Below are the code and all the weights of a small trained network. Each question names an input and a class and asks about switching units off, where a switched-off unit gives its printed mean instead of its output.

import numpy as np


def w(rows, s, z=0):
    codes = np.array(rows[::2]) - 128.0
    scale = np.full(codes.shape[1], s)
    scale[-1] = z or s
    return codes * scale


def norm(h):
    return h / np.sqrt((h * h).mean(-1, keepdims=True) + 1e-5)


def f(y):
    return np.maximum(y, 0)


def log_softmax(a):
    a = a - a.max(-1, keepdims=True)
    return a - np.log(np.exp(a).sum(-1, keepdims=True))


def net(x, mask):
    res = np.array(x, float).reshape(1, 2) / 4 @ E
    u = 0
    for l in range(2):
        y = f(norm(res) @ A[l][:, :-1].T + A[l][:, -1])
        res = res + np.where(mask[u : u + 6], y, B[l][:, -1]) @ B[l][:, :-1]
        u += 6
    return log_softmax(norm(res)[-1] @ U[:, :-1].T + U[:, -1])


A, B = {}, {}
E = w([
[128,175,254],'x0',
[162,15,197],'x1',
],0.0075)
A[0] = w([
[65,153,35,228],'L0N1',
[65,140,131,181],'L0N2',
[133,166,207,253],'L0N3',
[45,153,141,122],'L0N4',
[4,150,92,87],'L0N5',
[96,149,120,93],'L0N6',
],0.012,0.003)
B[0] = w([
[178,94,121,254],'L0N1',
[213,39,224,162],'L0N2',
[193,84,78,231],'L0N3',
[52,82,66,162],'L0N4',
[93,132,164,184],'L0N5',
[2,139,69,148],'L0N6',
],0.005,0.0073)
A[1] = w([
[128,84,179,168],'L1N1',
[130,73,71,253],'L1N2',
[178,159,163,192],'L1N3',
[145,190,222,76],'L1N4',
[101,248,64,170],'L1N5',
[109,155,222,94],'L1N6',
],0.011,0.0023)
B[1] = w([
[9,225,202,199],'L1N1',
[154,67,162,253],'L1N2',
[99,85,7,177],'L1N3',
[222,67,25,180],'L1N4',
[130,157,254,214],'L1N5',
[221,158,65,172],'L1N6',
],0.0093,0.0068)
U = w([
[252,144,66,155],'0',
[170,198,197,207],'1',
[171,139,136,99],'2',
[86,221,65,3],'3',
[70,227,78,2],'4',
],0.016,0.0068)

Each question gives the input, the list of numbers given to net, and the class t.
The units are the neurons (one row each of A and B). Each row of codes is followed by its name. A weight is (code - 128) times the scale printed after its matrix; where a second scale follows, it is the last column's (A, B and U).
mask holds one flag per neuron, layer by layer. A switched-off neuron (its flag False) gives its mean, the last column of its row in B, instead of its output. The means were averaged over made-up inputs and are rounded, as every weight is.
A unit's drop is (log p(t) with every unit on - log p(t) with that unit switched off) / (log p(t) with every unit on - log p(t) with every unit switched off).
The circuit of an input: a set's keep is (log p(t) with only the set's units on - log p(t) with every unit switched off) / (log p(t) with every unit on - log p(t) with every unit switched off). Starting from all 12 units, units are removed one at a time, each time the one whose removal leaves the highest keep (on an exact tie, the one counted first), for as long as the keep stays at least 0.8.
circuit, biggest first: the units of the circuit, biggest drop first
unit that matters most: the unit with the biggest drop
k most important neurons: the k neurons with the biggest drops, biggest first
k most important neurons of layer l: the k neurons of layer l with the biggest drops, biggest first
drop when u is switched off: that unit's drop, to one decimal
input [5,5], class 0: 3 most important neurons : [L1N4 L1N5 L1N6]
input [-4,8], class 1: circuit, biggest first : [L1N1 L1N4 L0N3]
input [6,6], class 0: circuit, biggest first : [L1N4 L1N6]
input [0,-3], class 2: 3 most important neurons : [L0N1 L0N2 L1N1]
input [0,-7], class 1: circuit, biggest first : [L1N5]
input [3,-2], class 2: 4 most important neurons : [L0N3 L0N4 L0N2 L1N5]
input [7,5], class 0: 2 most important neurons : [L1N4 L1N6]
input [6,-6], class 0: 2 most important neurons : [L1N4 L0N2]
input [3,0], class 2: 2 most important neurons of layer 0 : [L0N3 L0N5]
input [-3,5], class 1: 3 most important neurons of layer 0 : [L0N3 L0N1 L0N4]
input [1,-3], class 2: 2 most important neurons : [L0N2 L0N1]
input [-4,5], class 1: 2 most important neurons of layer 1 : [L1N4 L1N3]
input [-2,8], class 1: circuit, biggest first : [L1N1 L1N4]
input [-6,-8], class 1: 2 most important neurons : [L1N5 L0N3]
input [8,5], class 0: 4 most important neurons : [L1N4 L1N6 L1N5 L1N3]
input [-2,-2], class 2: 3 most important neurons of layer 0 : [L0N3 L0N5 L0N1]
input [6,-5], class 0: 2 most important neurons : [L1N4 L0N2]
input [-2,-3], class 2: unit that matters most : L0N1
input [6,4], class 0: 2 most important neurons : [L1N4 L1N5]
input [-3,6], class 1: 4 most important neurons of layer 1 : [L1N1 L1N4 L1N3 L1N6]
input [-2,4], class 1: drop when L1N5 is switched off : -0.1
input [-1,-7], class 1: drop when L1N5 is switched off : 0.8
